q_121: [138  87 151 154 166 156  83  92 166  83]
q_961: [ 68 192 124 116  69 111 184 140  68 184]
q_189: [ 96 156 124 120  98 118 152 131  97 152]
q_608: [167 110  80  84 118  86 125 120 120 125]
q_124: [167 110  80  84 118  86 125 162 120 125]
q_571: [128 129 127 127 127 127 129 129 127 129]
q_252: [ 95 158 138 135 107 132 151 124 106 151]
q_983: [164 108  90  93 125  95 121 154 126 121]
q_329: [136  92 143 146 157 148  89  98 157  89]
q_316: [111 169  79  75  66  73 177 172  67 177]
q_240: [127 128 127 127 127 127 128 128 127 128]
diff q_124: [167 110  80  84 118  86 125 162 119 125]
8, [120]
diff q_252: [ 95 157 138 135 107 132 151 124 106 151]
1, [158]

q_573: [145 164 120 161 166 166 148 145 117 122  94  97 104 146 161 133 116 127
 130  97 125 189 146 144 107 150 125 147 130 155 176 118 130 117 151 112
 133 112  85  99 142 120  72 153 117 139 163 101 136  89 133 157 111]
q_229: [168 166 129 159 140 138 157 114 140 126 116  98  96 128 154 151 129 139
 133 101 140 186 124 132  99 131 101 144 138 154 159 129 129 119 158 126
 119 114 108 114 124 113  68 160 106 151 179 104 146 125 154 153 144]
q_668: [153 159 122 160 153 164 142 128 124 128 105  97 104 136 151 144 120 134
 133  98 148 190 137 142 110 140 122 146 135 174 170 137 132 118 150 118
 119 102  98  96 131 120  79 156 119 142 126 108 132 102 141 151 119]
q_35: [166 169 129 165 139 144 155 119 135 127 113  96 103 132 156 142 119 131
 134  97 133 186 131 133  97 134 112 138 140 152 160 132 124 120 158 126
 120 110 107 113 123 117  72 165 109 153 172 101 145 118 151 160 138]
q_183: [173 166 131 151 122 134 159 113 146 130 118  98  97 134 157 155 126 144
 133 107 138 182 121 138  88 125  92 147 146 144 156 124 137 113 161 125
 125 118 111 120 129 117  65 167  99 154 173 107 154 133 160 152 157]
q_115: [157 165 128 174 135 133 173 105 139 114 126  93 102 123 153 132 133 131
 128  93 131 181 123 123 102 130 104 119 132 141 154 129 118 131 148 134
 127 115 125 114 105 124  71 157 104 157 183  89 151 126 158 158 154]
q_951: [145 164 120 161 166 166 148 145 117 122  94  97 104 146 161 133 116 127
 130  97 125 189 146 144 107 150 125 147 130 155 176 118 130 117 151 112
 133 110 124 106 104 127  82 158 107 153 179  85 139 119 145 177 136]
q_359: [171 159 123 154 131 139 145 110 134 138 114 102 109 128 150 163 128 140
 135 102 146 178 124 131 103 131 103 152 145 171 162 133 142 112 158 122
 111 105 104 109 131 112  74 164 107 144 167 113 139 125 155 145 134]
q_620: [140 158 126 178 164 157 160 128 119 113 105  87 106 134 151 135 123 120
 124  86 125 194 146 132 121 146 131 128 129 157 171 136 114 134 138 124
 129 109 111  98 119 126  81 141 118 147 173  89 131  91 134 177 116]
q_294: [162 155 124 167 152 155 155 121 128 125 109  89 107 131 145 143 124 121
 134 101 137 192 134 130 115 139 121 144 140 173 175 140 120 123 145 126
 121  98 107 102 128  99  77 152 117 148 167 106 129 113 141 161 115]
diff q_951: [146 164 120 161 166 166 148 145 117 122  94  97 104 146 161 133 116 127
 130  97 125 189 146 144 107 150 125 147 130 155 176 118 130 117 151 112
 133 110 124 106 104 127  82 158 107 153 179  85 139 119 145 177 136]
0, [145]
len: [171 159 123 154 131 139 145 110 134 138 114 102 109 128 150 163 128 140
 135 102 146 178 124 131 103 131 103 152 145 171 162 133 142 112 158 122
 111 105 104 109 131 112  74 164 107 144 167 113 139 125 155 145 134]
53

q_139: [ 71 147  86 140 135  84 106]
q_131: [ 90 137 122 136 127 114 127]
q_144: [135 135 140 140 135 135 106]
all q_144: [135]
0 1 4 5
all q_131: [127]
4 6
len: [135 135 140 140 135 135]
6
len: [ 90 137 122 136 127 114 127]
7

q_829: [151 125 142 126 128 139 135 136 104 118 118 124 140 120 139 120 101 140
 137 126 138 120 150 123 125 125 131]
q_834: [129 115 130 108 133 140 136 125 121 114 131 140 132 121 119 129 120 133
 114 123 122 122 125 124 111 119 130]
q_663: [108 171 128 120 171 119 122 135 148 155 138 133 137 123 123 148 146 128
 137 129 140 126 126 129 122 109 125]
q_151: [129 111 142 115 119 119 135 128 121 122 148 136 139 128 105 118 108 134
 120 120 130 124 144 123 138 129 132]
q_655: [109 177 113 125 173 120 110 133 164 150 120 116 118 127 136 161 167 114
 128 144 116 119 105 128 122 138 114]
q_572: [128 110 135 128 125 140 132 126 106 121 120 119 129 115 124 125 129 115
 151 147 147 131 121 137 117 132 126]
q_574: [123 185  94 144 175  98 139 137 172 153 130 105 107 127 137 150 153 131
 125 123 134 139 128 140 136 115 114]
q_667: [138 104 133 119 124 135 142 122 111 144 132 140 118 131 128 120 115 137
 133 137 123 134 125 123 126 133 119]
q_588: [128 110 135 128 125 116 132 126 106 121 120 119 129 115 124 125 129 115
 151 147 147 131 129 125 114 124 124]
q_953: [134 134 128 125 120 120 133 127 119 140 119 134 124 121 138 120 123 150
 134 113 119 131 125 123 116 120 127]
q_979: [130 115 134 123 126 135 125 127 108 128 132 143 138 131 116 118 103 127
 120 112 126 116 140 119 127 140 144]
diff q_979: [130 115 134 123 126 134 125 127 108 128 132 143 138 131 116 118 103 127
 120 112 126 116 140 119 127 140 144]
5, [135]
all q_834: [115]
1
diff q_829: [151 125 142 126 128 138 135 136 104 118 118 124 140 120 139 120 101 140
 137 126 138 120 150 123 125 125 131]
5, [139]
all q_953: [134]
0 1 11 18

